Below is a small trained network, with its code and all its weights. Each question gives an input and a class and asks what happens when units are switched off, that is, made to give their printed mean instead of their output.

import numpy as np


def w(rows, s, z=0):
    codes = np.array(rows[::2]) - 128.0
    scale = np.full(codes.shape[1], s)
    scale[-1] = z or s
    return codes * scale


def f(y):
    return y / 2 * (1 + np.tanh(0.7978845608 * (y + 0.044715 * y**3)))


def log_softmax(a):
    a = a - a.max(-1, keepdims=True)
    return a - np.log(np.exp(a).sum(-1, keepdims=True))


def net(x, mask):
    res = np.array(x, float).reshape(1, 7) / 4 @ E
    y = f(res @ A[0][:, :-1].T + A[0][:, -1])
    res = res + np.where(mask, y, B[0][:, -1]) @ B[0][:, :-1]
    return log_softmax(res[-1] @ U[:, :-1].T + U[:, -1])


A, B = {}, {}
E = w([
[205,150,105,65,80,147,249],'x0',
[126,131,129,128,127,128,127],'x1',
[120,129,116,133,132,148,133],'x2',
[59,43,149,111,22,135,140],'x3',
[210,150,111,169,46,206,28],'x4',
[128,126,125,128,129,132,129],'x5',
[130,132,235,64,153,230,114],'x6',
],0.012)
A[0] = w([
[59,116,148,198,163,124,44,54],'neuron 0',
[134,111,146,124,140,107,139,92],'neuron 1',
[142,129,216,81,146,196,125,27],'neuron 2',
[84,116,102,118,155,83,171,117],'neuron 3',
[107,141,176,105,161,180,100,76],'neuron 4',
[111,101,133,123,91,120,133,79],'neuron 5',
[175,136,134,130,64,151,80,108],'neuron 6',
[178,159,126,125,90,172,84,140],'neuron 7',
[148,198,118,130,188,134,124,85],'neuron 8',
[131,156,125,109,137,120,116,47],'neuron 9',
[87,132,166,77,169,124,152,115],'neuron 10',
[171,150,103,104,85,130,186,87],'neuron 11',
[194,126,123,98,105,149,180,96],'neuron 12',
[99,133,120,131,176,115,172,97],'neuron 13',
[79,97,168,84,172,103,177,120],'neuron 14',
[179,141,116,185,69,151,89,92],'neuron 15',
[124,123,3,210,94,63,142,2],'neuron 16',
[175,178,82,160,180,111,126,118],'neuron 17',
[81,94,134,117,66,124,142,83],'neuron 18',
[85,61,140,119,23,123,130,111],'neuron 19',
[154,151,118,92,100,140,189,89],'neuron 20',
[182,191,149,120,168,112,113,103],'neuron 21',
],0.015,0.0092)
B[0] = w([
[54,203,166,78,163,63,70,225],'neuron 0',
[132,114,104,156,139,106,123,136],'neuron 1',
[183,55,174,122,39,76,132,200],'neuron 2',
[178,162,63,190,133,114,128,212],'neuron 3',
[151,94,146,84,80,102,114,173],'neuron 4',
[130,100,151,143,163,143,138,154],'neuron 5',
[176,173,48,182,140,136,136,214],'neuron 6',
[148,158,78,181,129,117,137,217],'neuron 7',
[114,61,148,98,193,170,171,178],'neuron 8',
[139,112,136,126,147,123,136,125],'neuron 9',
[171,145,96,196,98,142,108,191],'neuron 10',
[64,191,167,81,156,71,78,213],'neuron 11',
[81,166,165,95,137,103,68,213],'neuron 12',
[158,163,74,154,117,146,118,183],'neuron 13',
[159,184,61,166,124,143,133,221],'neuron 14',
[153,196,63,170,128,145,140,219],'neuron 15',
[181,62,186,95,9,107,113,250],'neuron 16',
[100,78,149,117,168,180,183,206],'neuron 17',
[112,92,132,104,176,170,156,187],'neuron 18',
[108,75,149,110,217,208,195,237],'neuron 19',
[78,166,160,105,146,88,72,205],'neuron 20',
[87,73,148,136,163,189,181,180],'neuron 21',
],0.013,0.018)
U = w([
[189,171,48,209,116,161,150,116],'0',
[104,57,148,141,186,225,208,86],'1',
[51,181,163,125,139,82,73,51],'2',
[204,56,167,142,8,121,139,254],'3',
],0.011,0.0054)

Each question gives the input, the list of numbers given to net, and the class t.
The units are the neurons (one row each of A and B). Each row of codes is followed by its name. A weight is (code - 128) times the scale printed after its matrix; where a second scale follows, it is the last column's (A, B and U).
mask holds one flag per neuron, in row order. A switched-off neuron (its flag False) gives its mean, the last column of its row in B, instead of its output. The means were averaged over made-up inputs and are rounded, as every weight is.
A unit's drop is (log p(t) with every unit on - log p(t) with that unit switched off) / (log p(t) with every unit on - log p(t) with every unit switched off).
The circuit of an input: a set's keep is (log p(t) with only the set's units on - log p(t) with every unit switched off) / (log p(t) with every unit on - log p(t) with every unit switched off). Starting from the 12 units with the biggest drops (on a tie, the unit counted first), units are removed one at a time, each time the one whose removal leaves the highest keep (on an exact tie, the one counted first), for as long as the keep stays at least 0.8.
circuit, biggest first: the units of the circuit, biggest drop first
unit that matters most: the unit with the biggest drop
top k neurons: the k neurons with the biggest drops, biggest first
drop when u is switched off: that unit's drop, to one decimal
input [7,3,-4,-6,2,-4,-4], class 2: circuit, biggest first	(neuron 11)
input [7,4,2,3,-8,5,-1], class 0: top 2 neurons	(neuron 14; neuron 3)
input [-5,5,-3,7,-8,7,3], class 0: top 2 neurons	(neuron 14; neuron 10)
input [8,2,-2,8,1,-4,-6], class 1: top 3 neurons	(neuron 19; neuron 18; neuron 0)
input [8,-7,5,3,-7,-6,7], class 2: top 2 neurons	(neuron 20; neuron 12)
input [-1,3,-3,-6,-5,6,1], class 1: top 3 neurons	(neuron 8; neuron 21; neuron 17)
input [8,2,1,8,0,2,-6], class 1: top 4 neurons	(neuron 19; neuron 18; neuron 0; neuron 5)
input [-4,2,-6,-6,5,-3,-7], class 3: top 2 neurons	(neuron 16; neuron 19)
input [-8,4,-6,-8,4,-4,5], class 1: top 2 neurons	(neuron 21; neuron 8)
input [8,5,8,5,-8,8,7], class 0: top 3 neurons	(neuron 14; neuron 10; neuron 0)
input [6,0,-3,4,5,7,-8], class 3: top 2 neurons	(neuron 16; neuron 0)
input [-6,-4,-2,-8,-6,-1,-6], class 1: top 2 neurons	(neuron 17; neuron 8)
input [1,-2,-1,3,-3,7,-4], class 3: top 3 neurons	(neuron 16; neuron 15; neuron 6)
input [7,6,-5,8,5,3,-1], class 1: circuit, biggest first	(neuron 19)
input [-2,4,1,-6,-1,-1,6], class 1: top 3 neurons	(neuron 16; neuron 8; neuron 21)
input [-4,2,-3,6,-5,-1,1], class 1: top 2 neurons	(neuron 19; neuron 18)
input [2,-7,-7,3,3,-8,-7], class 3: drop when neuron 16 is switched off	1.4
input [8,3,-3,0,5,0,-6], class 2: drop when neuron 11 is switched off	0.4
input [1,-7,-1,-5,-6,6,-7], class 3: drop when neuron 6 is switched off	0.2
input [-7,2,-2,-2,6,4,1], class 2: unit that matters most	neuron 0
input [-6,-6,3,-1,4,1,1], class 2: drop when neuron 0 is switched off	7.1
